Here is a tiny trained network, its code and every weight. The questions are about switching its units off for an input and a class, where a switched-off unit gives its printed mean instead of its output.

import numpy as np


def w(rows, s, z=0):
    codes = np.array(rows[::2]) - 128.0
    scale = np.full(codes.shape[1], s)
    scale[-1] = z or s
    return codes * scale


def norm(h):
    return h / np.sqrt((h * h).mean(-1, keepdims=True) + 1e-5)


def f(y):
    return y / 2 * (1 + np.tanh(0.7978845608 * (y + 0.044715 * y**3)))


def log_softmax(a):
    a = a - a.max(-1, keepdims=True)
    return a - np.log(np.exp(a).sum(-1, keepdims=True))


def net(x, mask):
    res = np.array(x, float).reshape(1, 5) / 4 @ E
    u = 0
    for l in range(2):
        y = f(norm(res) @ A[l][:, :-1].T + A[l][:, -1])
        res = res + np.where(mask[u : u + 15], y, B[l][:, -1]) @ B[l][:, :-1]
        u += 15
    return log_softmax(norm(res)[-1] @ U[:, :-1].T + U[:, -1])


A, B = {}, {}
E = w([
[227,160,40,41],'x0',
[195,218,213,113],'x1',
[22,148,73,182],'x2',
[95,145,115,253],'x3',
[127,77,72,197],'x4',
],0.0023)
A[0] = w([
[50,159,111,251,41],'0.n0',
[213,175,115,202,239],'0.n1',
[3,101,174,222,194],'0.n2',
[80,249,97,43,221],'0.n3',
[81,231,60,106,202],'0.n4',
[97,176,124,166,170],'0.n5',
[198,87,130,206,145],'0.n6',
[210,66,141,162,139],'0.n7',
[60,98,105,183,191],'0.n8',
[146,98,46,73,100],'0.n9',
[159,201,17,125,110],'0.n10',
[18,78,65,212,147],'0.n11',
[103,159,230,64,250],'0.n12',
[169,150,221,248,117],'0.n13',
[140,72,168,118,60],'0.n14',
],0.0056,0.0017)
B[0] = w([
[151,154,59,139,197],'0.n0',
[9,172,181,63,186],'0.n1',
[209,171,81,110,253],'0.n2',
[173,77,185,191,205],'0.n3',
[195,96,160,140,177],'0.n4',
[158,131,114,16,153],'0.n5',
[1,118,100,98,152],'0.n6',
[77,143,53,108,147],'0.n7',
[198,166,101,100,186],'0.n8',
[154,19,124,88,156],'0.n9',
[150,107,198,77,165],'0.n10',
[197,207,141,133,234],'0.n11',
[186,63,227,187,209],'0.n12',
[88,111,120,89,194],'0.n13',
[184,76,100,97,121],'0.n14',
],0.0043,0.0038)
A[1] = w([
[99,170,190,208,140],'1.n0',
[44,190,63,73,188],'1.n1',
[196,82,115,83,243],'1.n2',
[114,159,108,87,223],'1.n3',
[3,125,67,123,97],'1.n4',
[201,113,170,119,204],'1.n5',
[112,107,168,68,73],'1.n6',
[102,72,179,123,176],'1.n7',
[122,40,177,157,118],'1.n8',
[88,50,165,103,173],'1.n9',
[149,91,141,127,170],'1.n10',
[176,181,195,89,253],'1.n11',
[143,58,38,108,87],'1.n12',
[137,150,183,133,172],'1.n13',
[207,121,188,108,218],'1.n14',
],0.006,0.0016)
B[1] = w([
[154,128,114,26,146],'1.n0',
[153,124,124,235,165],'1.n1',
[83,43,74,204,225],'1.n2',
[175,57,150,255,157],'1.n3',
[93,97,149,180,128],'1.n4',
[126,102,188,185,228],'1.n5',
[158,170,134,130,146],'1.n6',
[217,158,138,147,163],'1.n7',
[171,147,68,140,163],'1.n8',
[198,150,114,172,164],'1.n9',
[74,152,82,188,157],'1.n10',
[129,93,160,161,247],'1.n11',
[78,63,153,47,148],'1.n12',
[158,10,152,93,168],'1.n13',
[121,115,169,190,254],'1.n14',
],0.0039)
U = w([
[32,179,141,168,85],'0',
[187,82,195,196,186],'1',
[108,167,185,81,81],'2',
[86,187,125,44,1],'3',
[173,246,51,183,175],'4',
[109,177,172,81,83],'5',
[111,84,61,99,161],'6',
[112,185,124,40,35],'7',
],0.013,0.0085)

Each question gives the input, the list of numbers given to net, and the class t.
The units are the neurons (one row each of A and B). Each row of codes is followed by its name. A weight is (code - 128) times the scale printed after its matrix; where a second scale follows, it is the last column's (A, B and U).
mask holds one flag per neuron, layer by layer. A switched-off neuron (its flag False) gives its mean, the last column of its row in B, instead of its output. The means were averaged over made-up inputs and are rounded, as every weight is.
A unit's drop is (log p(t) with every unit on - log p(t) with that unit switched off) / (log p(t) with every unit on - log p(t) with every unit switched off).
The circuit of an input: a set's keep is (log p(t) with only the set's units on - log p(t) with every unit switched off) / (log p(t) with every unit on - log p(t) with every unit switched off). Starting from the 12 units with the biggest drops (on a tie, the unit counted first), units are removed one at a time, each time the one whose removal leaves the highest keep (on an exact tie, the one counted first), for as long as the keep stays at least 0.8.
units of the circuit, in order: the units of the circuit, biggest drop first
most important unit: the unit with the biggest drop
top k neurons: the k neurons with the biggest drops, biggest first
top k neurons in layer l: the k neurons of layer l with the biggest drops, biggest first
drop of u: that unit's drop, to one decimal
input [-2,5,8,2,-1], class 4: top 2 neurons -> 0.n0, 0.n2
input [5,-2,5,-1,6], class 6: most important unit -> 0.n12
input [-2,6,-1,8,0], class 0: units of the circuit, in order -> 0.n1, 0.n13, 0.n6
input [3,-5,-1,3,2], class 6: units of the circuit, in order -> 1.n12, 0.n12
input [8,2,-6,8,2], class 0: top 2 neurons -> 0.n12, 0.n6
input [-5,8,-3,8,-2], class 5: top 2 neurons -> 1.n0, 1.n2
input [8,-7,0,8,0], class 6: top 2 neurons -> 0.n9, 1.n12
input [-3,-5,-7,3,-1], class 4: top 2 neurons in layer 1 -> 1.n1, 1.n13
input [1,0,-4,4,7], class 0: top 2 neurons in layer 0 -> 0.n6, 0.n1
input [-5,-4,-6,0,5], class 6: top 2 neurons -> 1.n12, 0.n14
input [-7,-7,-1,-3,5], class 4: drop of 0.n14 -> 0.0
input [8,6,4,3,6], class 1: drop of 0.n10 -> 0.3
input [6,-2,-7,3,7], class 6: drop of 1.n14 -> 0.1
input [2,-4,2,4,3], class 4: most important unit -> 0.n11
input [-1,-1,-4,2,2], class 6: drop of 0.n7 -> 0.2
